Each row has a class, written after it.
[ 241  160  415  444  -58 -234  131 -129 -120  -69   30  253 -346   46
   -5  185 -179  257  255  306  124  135  292   -2   15 -102  226   47
 -125 -149   78  331  377    7]
V
[-206  -33 -230 -176  -76  -35  -35   29    0  -96  146 -185   58   39
  -28    6   53 -244 -241  -44  173  -41  -49   93 -272 -129  -38  171
 -296  -99  -49  -27   91   -1]
H
[ 109  -75 -208  141 -124  191   51   53  180   91  110 -150   74  167
   37  103   72  -60   98   96  -23    1    3   22  -27   37  129  162
 -330  -95   42    1  262   11]
A
[ 338  -30  -29  156  -97 -168    8 -186  -36    5 -276  233  246  -63
 -107  293   -5  224  192  150 -267  171  450  260  284   71 -318  176
  269  -48   55   52  329 -129]
H
[ -59  116   27  -39   22 -110   25   94 -125 -149  197    3 -373  -22
   20   19  -57  -72  145   78  249   39  -22    5 -227  -43  136  -77
  -81 -143  -32  125  -51   41]
R
[  61  -23   -9 -206  -99 -335   58 -153   25   48   48  240  248   82
  -59    9  191 -129  328  236 -465   57  171   -4  313  164   46   59
   78   -4   12  214  203 -160]
L
[ 102   64  274  -25 -172 -206  127  -76    1 -233   49  108 -215  105
 -130  424 -140  -29  -36  120  261   59  406  149 -318 -236 -285  240
  -36 -247  158   10  374   21]
R
[ 275  -95  149    5  399  -86   93   41  -78   60 -206  213 -349   13
  -58 -204 -143  -61  138   82  -51   43  239   40  -21   48  334 -339
   82  -24  -80   24 -114  -99]
Q
[ -18  210    6  396  177  177  -94  109  -15   81   42  223 -204   69
  117 -139 -210  -39  -92 -190  270  102 -278 -159 -225   39  464 -159
 -194  180  132 -242   48   14]
L
[ -25  -91  -69  -63  -34    5  -69   -1  -14  -22  146   87  121   68
  -22  -68   -6  -52  -76 -241 -151   20 -117  -82   33   70  -42  119
 -146   -3   81   99 -239   94]
Q
[ -68 -106 -148 -107   22  -11  -99   16 -162  -33  188 -233  -79 -104
  -60 -108  245   18   69   34  147  -64  -82   40  -99  -38  -72 -162
  -31 -102 -166  116 -126   89]
Z
[ -51   37  102 -148  128  -25  -63   82  -86 -121  -26 -117 -177  -84
  -41  -77  -55  -96 -234 -153  104    9   65  -52  -55  -63   13  -64
   33  -85 -167   27 -380   52]
H
[ 213  140  410  560  109   23   55   34 -255  144   90  108 -661  -36
  -71  -92 -240  153  -51   26  294  363   99 -163 -159   43  291 -121
  -79  151  164 -461  -55  -18]
Q
[-169  -13 -196  295 -321   94   54   74  261   52  356  149  -53  172
  136  -54   84  -47  305  159  149  -25 -128   89  173 -141  484  220
 -279  -99  -11  121  175  -65]
V
[-279  -33 -100 -381   23  -98 -184   72   14  -25   16 -223   35  -56
 -115 -210 -109  -75 -246 -203   78 -116  -28  106  143   -3  110  -10
  -50  -69 -136    0 -438  -56]
V
[-183  118  -53   90 -184   -3   45   -2   49   36  223   86   -7  -35
   47  135   36   12   99   32    2   43 -193 -137   87   68 -236  143
   77   67   71  -15 -203  -52]
Z
[ 175  202  642  420  110 -135  -36   65  -66  -68   93  350 -817  123
  113  -65 -223  115  271  -68  512  266  409  124 -390 -106  508  -53
 -145 -122    7   93   82  144]
D
[-192   48   32  180 -372    6  209 -174  122   63  405   54   51  105
  -60  174  225   -9  175  390  157 -126 -230    7    2 -124   37  172
  -70   69  289   11  391 -108]
Z
[  51   -8  165   58 -134 -113   20   -7  143 -149  128   78 -204   80
  -69   74  -26   83   88  -74  240  126  323  166   19  -94    0  193
  -87 -181  -28   79 -254   97]
A
[-220  127 -427   36   18  120 -353  160 -266  157  260  219  299  -10
 -225 -266 -176  202 -137   -2   95  153 -299  347 -430  -48 -101  -87
  114   11  301 -202   29  -91]
A
[ -36  174  278  196    5  104 -158   21 -249 -147  241    9 -307   15
   59   84 -150  118    3 -130  333   27 -338 -234 -422  -61  -87  -68
  -60   40   72  -58  113  169]
A
[ 184  123   67  178  209   94   97   89 -167 -235  -32  101 -482    3
   51  150  -39 -258  -27  -73  335  138  -92 -191 -318 -117   35  -58
   27   45  -62 -399   42  -42]
D
[  29  146 -275  -65  122 -104  -26  -40 -145   20   50  204   10  -14
  -44    6   52 -117  231  171  -99  177  -22  117 -218  193    2  -61
  102   65   82 -136  141 -227]
V
[ -61   92 -414 -228 -114  145   -6  -76  -96   34  354  175  236  182
   50    3  170 -229  102  -48 -183   55 -459  -35 -361  195 -206  152
 -134  156  298   32  334  -13]
Z
[ -16 -120 -304 -296 -185  -26  -57   -5  253  -13   63   89  222  104
  -76  -52   88  -70  125 -115  -40   91  290  461   37  101   50  130
  113  -86  165   48  -55   -6]
H
[-251   71 -157 -153  -73   54  -82  -51   -5   45   60  -13  135  -37
   35   -3    4  -30  -35  -52  -16 -169 -290   -1  -75   75  -50  -48
  -32   65  111   31   57  -46]
H
[ 137  -52  157  128  -93 -129  -35  -20  -37  -17  -17   73 -153  -41
  -79   75  -89  256  331  256  -70  -97  183   30  345 -177  103  -41
  124 -217 -231  299   19  -64]
D
[ 190   31  110  -50    2    8 -118   67 -220  -36  168  187 -245  179
  -26  -27 -336  -39 -107 -149  148  173  135   47 -299  -74  104  118
 -361 -159  145  112  345   68]
A
[ 300 -107   56  103 -155 -280    1  -42   91  -21  193  164  150  159
  -92  114  -67  225  374  142  151  232  624  467  110  152  212  310
 -328 -331  203  356  200   62]
H
[-309   17 -310  -43 -137   -8 -170   43   57   77  306  186  201   -5
 -108 -160  -67   57  -92  -24  -55   73  -75  242 -157   -7 -122  116
  -32  -51  102  147 -306  -59]
V
[ 557 -143  421  244  305 -114  181  -88  -55   29 -146  357 -460   52
  -76  -94 -124   63   87  -86  136  292  587   30   -8  -17  204  -79
  -31   48   76 -232 -223   67]
Z
[  47  -13 -232  105  -47   81    9  144  -44   60  241  275 -281   73
  -19 -131  -92 -139  112  -45   96  274   -1   81   -6    7   88  113
  -10  -16  -14 -233 -153 -162]
L
[ -69   31  166   24 -305  105   -6 -100  185   45  230  104 -131  157
  -54  -27   87  101   91 -129  -65    4  -99 -131  119 -111  -40   51
   91   53   69  135 -134  147]
A
[ -48  -88 -445 -222 -129  144   29   16  265   80  130  -23  345  190
    7  -96  214 -262   36   -7 -301   10  -69   82   84  129  101  181
  -86   12   17  -34  -40  -81]
D
[ -30 -117 -134 -389 -179 -187  -69   27   44 -100  -54 -149  120  -45
 -115  179  100  -21   15  -61  -84   -5  319  148  176    6 -427  162
   79 -264 -246  140  -81   -1]
Z
[ 589 -152  200 -116   98 -290   -2   54 -109  -48  -14  303 -185  157
 -181  -80 -232   52  206  -87  -28  469  730  334   77  290  123   35
  -46 -167  208 -115   65   52]
L
[ 312   56 -170  147  151   67    1   28 -198   86 -157   85 -170    0
  -30  -76 -409  116 -164   28 -132  148   96 -179   16  -41  188 -235
  -52  -49   -4  -25  117  -15]
L
[ -71  -38   12 -112  -37 -106  -21   61  -19  -61   86   53 -147   20
   10  -23  -52  -63   56 -152  295   52   88  167 -134   82  104   84
 -103  -48   28 -136   -2   26]
D
[  22  161  -82  198   54   25   54    2 -122  -48  -22  -56 -249   14
   64  176   31 -103  204  110   64  -31 -333 -363  -93  -79  108 -184
  113   71  -86 -153  276  -44]
R
[ 130 -305 -357 -130  -39    6   34  144  233   65   54  -43  102   31
 -109  -40   68 -163   73  -11  -50  157  364  286  125  140   50  185
  -89  -99 -150 -188 -188  -92]
V
[-136  -22 -372 -432 -164 -129 -140  -41   46  -43   28  100  362  -47
 -161   23  117  -74   36  -39 -345   41   96  192  249   58 -373  159
  402  -70 -196  114 -256 -180]
L
[-109   88 -117  106  -87   12  118  -79  205    2  155  297   42  121
  -57  -58   90 -145  117  167 -122   50 -131   36  137 -112  134  121
  255  139   51  -57 -158 -219]
V
[ 150  115   60   55  177   53  -11   61 -169  -98  101   53 -318   38
  -21  -16  -67 -133  -90 -113  157  114 -131 -182 -339   28  103 -104
 -176   57   36 -177  -16   98]
Z
[-158 -150  -93 -123  -21  -82   28  130  -74   29   88 -110 -237  -32
   61 -132  -40 -113   58   32  103  -67  -50  -46   24  -20  118  -38
 -150 -147 -202  -14  -63  -55]
Z
[-278  -54 -429 -257 -185   35   35  -24  293  196  144  101  508  135
   58 -188  104 -166   94   -3 -318  -34 -190  212  296  251   74  219
   32  130  248   33 -159 -212]
L
[  11   78  340   42  -13 -121   67 -147   14 -175   55  132 -195   41
 -108  109  -39  -58 -219  100   -7   10  274   50 -130 -256 -190  239
  -22 -128 -117  240 -184  -46]
D
[ 172  141  -62  -10  -21  -29  215  -97  -17   -7  115  314 -193   88
   79  285   26 -197  285  186  -37   99   93   -1 -374   59  -89   74
  -74   28  231   69  422  -62]
H
[-108   62 -189   35 -183  -25 -122  -43 -106  -36  168   -7  -76   79
  -47   34  103   47  220  208   42  -65  -86   78  -28 -236   51  -18
    4 -239 -145  286  357  -84]
A
[-181 -146   78 -190 -155 -123  -96  154  136  -54   41 -129  -77  -32
  -50 -164  -42    9 -121 -310  176   38  182  140  276   10   80   59
  -24 -113  -61  -15 -472  131]
D
[ -15  -88   37  -16 -171 -108 -123   93   21   -5  118  -77  -45   11
 -122  -36   15  107   52    6  243   57  262  347   46   15   76   51
 -106 -187    0  -14  135   42]
L
[ -57 -207  705  108   25 -267 -106   70  -44  -88   90  -79 -346  -42
 -100 -313 -230  362  -66 -332  418   25  209   25   89   10  328   -7
 -394 -158  -14   79 -655  321]
H
[ 214  179  378  219   83 -162  205  -60  -86   36  -45  299 -479  135
  103  144 -170 -152  163  100  118  148  216 -245  -78  -58  393  -58
 -245    1  219   16  441  -73]
V
[ -48  -45   21  -74  -48 -114  -10  -58 -148  -45  127   10  -89  -56
  -56  -27  170  -18   81    4  139   14   46   59    1  -76  -44  -48
   36  -33   65  -69  -11    1]
V
[ 246   -8  214  318  -52  -78  295 -145  -96  -16  160   20 -392   -5
   22  217  106  105  336  458  122   16  199  -79 -126 -179   23 -103
  -18  -91   62  244  327   42]
Q
[  26  -83  -68  -73  -82  -17  -12  -57  172  -53   99   85   80   66
  -63   32  125  -22   46 -146  107   84  177  193  -56  124  -32   82
 -160  -40  123   92  -66   85]
A
[  84 -184  -38  -89  -80 -105   33   12  131    2  -54  -74  118  -57
  -68  100   84   27   59  -27   70   52  381  290  214  137 -120  113
   -8  -88   76  -98  -76  -13]
V
[-113   88 -219   24 -138  199   -3   20   -4  -60  268 -119  -48    9
  -10  162  -27 -110 -128   68  101  -20 -254 -129 -218 -165 -196  125
  -25    4  -38   38   41  -27]
R
[  10  115 -493 -152  161  -80  -52   -8 -157   45 -181   60 -127  -44
  -15  -39  -53 -148  185  244  -74   26  100  172  -42 -119  119 -120
  240 -103 -296  -76  161 -359]
D
[ -17 -191  351  -99 -459 -284  -98  -84   72 -180  158 -153  130  -32
 -138  191  309  472  465   32  300  -21  421  369  398 -104 -335  282
   49 -354  -97  253  -43  156]
V
[  40    2  -34 -304  116 -103  -15   30  -59 -139   -2   23 -112   38
   -8    2  -55 -159   27 -140  190   55  126  221 -277  134  -39   51
  -67  -49   53 -128  -19  -21]
L
[ 192  -78   28 -114  209 -183   97    0   -3  -87 -460 -115   33  -75
  172  197   53  -64  210    8  -91 -190  219  -77  269   83  108 -251
  -67 -160  -61  327  285   55]
A
[  16  -88  -48    3  -44  -27 -160   92   48    3  172  -24 -132   97
   48 -178  -71   95  146 -174  364   55  145  232  -85   78  410 -100
 -325 -160  114   96   65  178]
Z
[-243  -19 -315 -192 -108  -25 -187  113   55   -1  116   87  109   96
   34 -272  101  -72  165 -221   44  -75 -175  146  220  -98  349  -22
   30 -106  -50  110 -183   10]
D
[ 157   68  434   76  183 -202   65  -72  -14 -212 -219  155 -427   77
   -6  108 -125 -119   79  -59   82   31  156 -238 -132 -129  247  -91
   49  -13 -184  -24   80   -3]
V
[ 271 -257   60 -409  153 -444   37  140   93  -80 -224   40 -202  -57
 -178  -74   53  -37  384 -110   18  266  899  585  355  137  -64  185
  374 -237 -294 -128 -693  -90]
Q
[ 297  154  233  268  187  -50  262 -149  -60  -29  -35  247 -455   19
  133  144  -19  -85  280  146  141  168  155 -146 -322   59  282 -196
   -4  147  253    0  232   29]
H
